Below are the code and all the weights of a small trained network. Each question names an input and a class and asks about switching units off, where a switched-off unit gives its printed mean instead of its output.

import numpy as np


def w(rows, s, z=0):
    codes = np.array(rows[::2]) - 128.0
    scale = np.full(codes.shape[1], s)
    scale[-1] = z or s
    return codes * scale


def norm(h):
    return h / np.sqrt((h * h).mean(-1, keepdims=True) + 1e-5)


def f(y):
    return np.maximum(y, 0)


def log_softmax(a):
    a = a - a.max(-1, keepdims=True)
    return a - np.log(np.exp(a).sum(-1, keepdims=True))


def net(x, mask):
    res = np.array(x, float).reshape(1, 2) / 4 @ E
    u = 0
    for l in range(2):
        y = f(norm(res) @ A[l][:, :-1].T + A[l][:, -1])
        res = res + np.where(mask[u : u + 9], y, B[l][:, -1]) @ B[l][:, :-1]
        u += 9
    return log_softmax(norm(res)[-1] @ U[:, :-1].T + U[:, -1])


A, B = {}, {}
E = w([
[54,175,124,158,92,97,103,166,42,45,2,247],'x0',
[88,121,43,141,126,4,55,54,119,86,157,117],'x1',
],0.0089)
A[0] = w([
[122,199,154,141,132,173,137,201,95,101,13,126,254],'0.n0',
[40,152,161,118,97,215,173,137,57,140,95,93,133],'0.n1',
[92,180,68,85,187,70,98,145,116,49,171,178,128],'0.n2',
[80,113,148,156,112,183,125,182,206,152,145,149,23],'0.n3',
[169,183,154,111,56,51,129,97,109,27,199,145,223],'0.n4',
[114,97,190,155,134,31,154,57,76,80,60,145,46],'0.n5',
[148,93,142,162,206,154,102,133,145,185,92,68,189],'0.n6',
[171,226,120,82,126,154,111,139,63,2,195,168,73],'0.n7',
[103,63,169,119,168,142,186,160,122,118,102,154,100],'0.n8',
],0.006,0.0023)
B[0] = w([
[178,131,150,100,124,114,134,144,167,157,109,39,254],'0.n0',
[114,108,113,133,153,125,148,117,158,58,254,192,194],'0.n1',
[114,99,147,93,193,232,116,115,194,115,142,131,219],'0.n2',
[223,120,116,87,89,150,132,126,160,170,153,163,157],'0.n3',
[128,147,112,35,144,190,150,198,202,101,193,146,208],'0.n4',
[132,219,140,185,108,65,121,151,48,205,159,92,203],'0.n5',
[124,164,127,81,141,102,172,190,153,64,147,133,192],'0.n6',
[135,95,166,187,74,120,174,122,88,152,118,129,169],'0.n7',
[72,149,31,94,194,156,146,166,169,140,86,135,169],'0.n8',
],0.0074,0.0077)
A[1] = w([
[86,111,2,119,139,88,45,74,92,90,146,145,85],'1.n0',
[80,181,115,226,90,61,141,146,34,99,31,102,207],'1.n1',
[184,157,147,127,181,130,145,150,185,123,167,137,12],'1.n2',
[194,85,107,134,83,117,108,58,95,177,179,81,30],'1.n3',
[69,129,151,113,181,64,160,135,146,88,149,62,1],'1.n4',
[125,78,67,87,183,107,100,124,119,90,101,128,107],'1.n5',
[166,62,190,188,95,152,185,74,117,121,158,92,103],'1.n6',
[156,82,98,116,196,132,143,149,141,108,167,110,202],'1.n7',
[152,128,195,143,180,184,128,133,143,102,63,147,40],'1.n8',
],0.0093,0.0018)
B[1] = w([
[236,109,102,85,217,176,205,164,227,124,131,165,208],'1.n0',
[90,70,148,131,99,2,140,131,117,185,144,81,194],'1.n1',
[83,160,109,173,128,142,68,64,147,96,94,137,247],'1.n2',
[111,81,191,121,111,81,178,183,85,209,133,109,166],'1.n3',
[88,186,104,147,97,185,114,135,115,84,83,151,190],'1.n4',
[152,156,138,140,89,167,117,135,142,133,120,158,161],'1.n5',
[85,114,103,120,129,69,124,173,121,132,159,118,152],'1.n6',
[130,103,145,142,99,69,130,139,36,150,93,142,241],'1.n7',
[127,69,98,61,189,132,138,119,143,146,173,145,163],'1.n8',
],0.0099,0.011)
U = w([
[163,105,42,51,169,178,178,195,215,89,170,203,191],'0',
[56,60,170,166,63,2,149,192,55,186,134,47,225],'1',
[49,185,56,196,81,168,36,101,97,57,53,174,96],'2',
[185,34,165,204,42,183,92,81,38,25,172,107,1],'3',
],0.0082,0.0042)

Each question gives the input, the list of numbers given to net, and the class t.
The units are the neurons (one row each of A and B). Each row of codes is followed by its name. A weight is (code - 128) times the scale printed after its matrix; where a second scale follows, it is the last column's (A, B and U).
mask holds one flag per neuron, layer by layer. A switched-off neuron (its flag False) gives its mean, the last column of its row in B, instead of its output. The means were averaged over made-up inputs and are rounded, as every weight is.
A unit's drop is (log p(t) with every unit on - log p(t) with that unit switched off) / (log p(t) with every unit on - log p(t) with every unit switched off).
The circuit of an input: a set's keep is (log p(t) with only the set's units on - log p(t) with every unit switched off) / (log p(t) with every unit on - log p(t) with every unit switched off). Starting from the 12 units with the biggest drops (on a tie, the unit counted first), units are removed one at a time, each time the one whose removal leaves the highest keep (on an exact tie, the one counted first), for as long as the keep stays at least 0.8.
circuit, biggest first: the units of the circuit, biggest drop first
most important unit: the unit with the biggest drop
k most important neurons: the k neurons with the biggest drops, biggest first
k most important neurons of layer l: the k neurons of layer l with the biggest drops, biggest first
input [-3,-2], class 2: most important unit	0.n6
input [-4,-2], class 1: 4 most important neurons	0.n4, 1.n0, 0.n8, 0.n2
input [-1,-2], class 2: circuit, biggest first	1.n0, 1.n2
input [-1,-3], class 2: circuit, biggest first	1.n2, 1.n0, 1.n1
input [0,-3], class 2: circuit, biggest first	1.n2, 1.n0
input [6,7], class 0: 2 most important neurons	1.n0, 0.n2
input [2,3], class 2: 4 most important neurons	0.n2, 0.n4, 1.n0, 0.n5
input [7,8], class 0: 2 most important neurons	1.n0, 0.n2
input [6,6], class 0: 4 most important neurons	1.n0, 0.n2, 0.n4, 1.n7
input [2,1], class 2: circuit, biggest first	1.n0, 1.n1
input [3,0], class 2: circuit, biggest first	1.n0, 1.n1
input [1,4], class 0: 2 most important neurons	0.n0, 1.n0
input [-8,-7], class 1: 2 most important neurons of layer 0	0.n4, 0.n2
input [-2,-2], class 2: circuit, biggest first	1.n0, 1.n2, 1.n1
input [6,-3], class 1: most important unit	1.n1
input [-6,-5], class 1: 2 most important neurons	1.n0, 0.n4
input [7,7], class 0: 3 most important neurons of layer 1	1.n0, 1.n7, 1.n3
input [-8,-5], class 1: 3 most important neurons	1.n0, 0.n4, 0.n2
input [8,4], class 1: 2 most important neurons	1.n1, 0.n5
input [5,1], class 1: most important unit	0.n5
